Below are the code and all the weights of a small trained network. Each question names an input and a class and asks about switching units off, where a switched-off unit gives its printed mean instead of its output.

import numpy as np


def w(rows, s, z=0):
    codes = np.array(rows[::2]) - 128.0
    scale = np.full(codes.shape[1], s)
    scale[-1] = z or s
    return codes * scale


def norm(h):
    return h / np.sqrt((h * h).mean(-1, keepdims=True) + 1e-5)


def f(y):
    return np.maximum(y, 0)


def log_softmax(a):
    a = a - a.max(-1, keepdims=True)
    return a - np.log(np.exp(a).sum(-1, keepdims=True))


def net(x, mask):
    res = np.array(x, float).reshape(1, 3) / 4 @ E
    u = 0
    for l in range(3):
        y = f(norm(res) @ A[l][:, :-1].T + A[l][:, -1])
        res = res + np.where(mask[u : u + 7], y, B[l][:, -1]) @ B[l][:, :-1]
        u += 7
    return log_softmax(norm(res)[-1] @ U[:, :-1].T + U[:, -1])


A, B = {}, {}
E = w([
[139,186,50,124,178,95],'x0',
[92,214,82,96,171,193],'x1',
[1,149,44,158,101,184],'x2',
],0.0066)
A[0] = w([
[188,104,110,101,182,81,132],'L0N1',
[57,110,96,128,77,125,90],'L0N2',
[122,185,106,132,183,123,247],'L0N3',
[180,169,2,126,199,68,20],'L0N4',
[83,43,78,165,48,60,112],'L0N5',
[144,41,181,127,83,111,110],'L0N6',
[179,121,48,143,151,110,53],'L0N7',
],0.0092,0.0011)
B[0] = w([
[170,138,147,190,84,175,200],'L0N1',
[111,139,139,213,155,209,212],'L0N2',
[176,164,87,38,49,76,196],'L0N3',
[113,253,113,15,128,103,231],'L0N4',
[244,69,117,84,166,41,253],'L0N5',
[175,119,216,191,142,163,254],'L0N6',
[88,155,173,70,172,139,173],'L0N7',
],0.011,0.0068)
A[1] = w([
[78,155,54,156,85,169,112],'L1N1',
[86,141,177,163,141,106,122],'L1N2',
[215,136,141,158,126,95,251],'L1N3',
[120,158,168,27,95,177,41],'L1N4',
[104,49,84,151,121,100,98],'L1N5',
[134,8,69,177,118,77,189],'L1N6',
[198,120,105,22,158,155,109],'L1N7',
],0.012,0.0019)
B[1] = w([
[206,16,90,135,132,130,166],'L1N1',
[159,182,103,74,113,97,141],'L1N2',
[170,109,136,194,110,149,247],'L1N3',
[104,66,225,159,159,114,195],'L1N4',
[160,123,208,122,152,226,143],'L1N5',
[186,119,203,107,85,247,187],'L1N6',
[68,77,91,168,133,137,201],'L1N7',
],0.011)
A[2] = w([
[185,117,216,147,52,164,158],'L2N1',
[121,90,128,240,91,53,7],'L2N2',
[91,206,134,40,98,128,145],'L2N3',
[85,115,199,68,99,51,73],'L2N4',
[140,186,125,203,115,125,60],'L2N5',
[155,82,13,153,11,243,191],'L2N6',
[60,60,55,170,132,186,90],'L2N7',
],0.011,0.0016)
B[2] = w([
[252,84,94,132,123,199,251],'L2N1',
[67,149,168,110,108,216,163],'L2N2',
[91,94,133,33,28,233,172],'L2N3',
[128,179,73,127,167,115,153],'L2N4',
[128,64,119,53,175,136,145],'L2N5',
[156,154,75,133,175,51,190],'L2N6',
[135,189,141,129,174,13,159],'L2N7',
],0.011,0.014)
U = w([
[3,87,210,167,146,108,51],'0',
[97,127,91,135,181,42,171],'1',
[48,149,128,32,88,157,198],'2',
[36,135,154,181,89,117,1],'3',
[187,73,165,153,131,179,185],'4',
],0.015,0.0045)

Each question gives the input, the list of numbers given to net, and the class t.
The units are the neurons (one row each of A and B). Each row of codes is followed by its name. A weight is (code - 128) times the scale printed after its matrix; where a second scale follows, it is the last column's (A, B and U).
mask holds one flag per neuron, layer by layer. A switched-off neuron (its flag False) gives its mean, the last column of its row in B, instead of its output. The means were averaged over made-up inputs and are rounded, as every weight is.
A unit's drop is (log p(t) with every unit on - log p(t) with that unit switched off) / (log p(t) with every unit on - log p(t) with every unit switched off).
most important unit: the unit with the biggest drop
top k neurons: the k neurons with the biggest drops, biggest first
top k neurons in layer l: the k neurons of layer l with the biggest drops, biggest first
drop of u: that unit's drop, to one decimal
input [6,1,7], class 2: top 2 neurons	(L0N4; L1N3)
input [-6,2,6], class 1: top 2 neurons in layer 2	(L2N6; L2N7)
input [3,-2,2], class 2: top 3 neurons	(L0N4; L0N6; L2N3)
input [-5,6,-2], class 0: most important unit	L0N6
input [-7,8,-1], class 0: top 3 neurons	(L0N6; L1N4; L0N2)
input [-5,2,2], class 1: top 2 neurons	(L0N4; L0N5)
input [6,6,8], class 2: top 2 neurons	(L0N4; L1N3)
input [-3,4,-2], class 0: top 4 neurons in layer 0	(L0N6; L0N5; L0N1; L0N2)
input [-6,8,-1], class 0: top 2 neurons	(L1N4; L0N6)
input [3,-2,4], class 1: top 2 neurons	(L0N6; L2N7)
input [-4,6,3], class 1: top 2 neurons in layer 1	(L1N6; L1N3)
input [4,0,-4], class 2: top 2 neurons	(L0N4; L0N6)
input [8,0,6], class 2: drop of L0N4	1.0
input [1,6,3], class 1: most important unit	L1N1
input [-6,7,4], class 1: drop of L2N7	0.1
input [3,0,-1], class 2: drop of L0N4	0.7
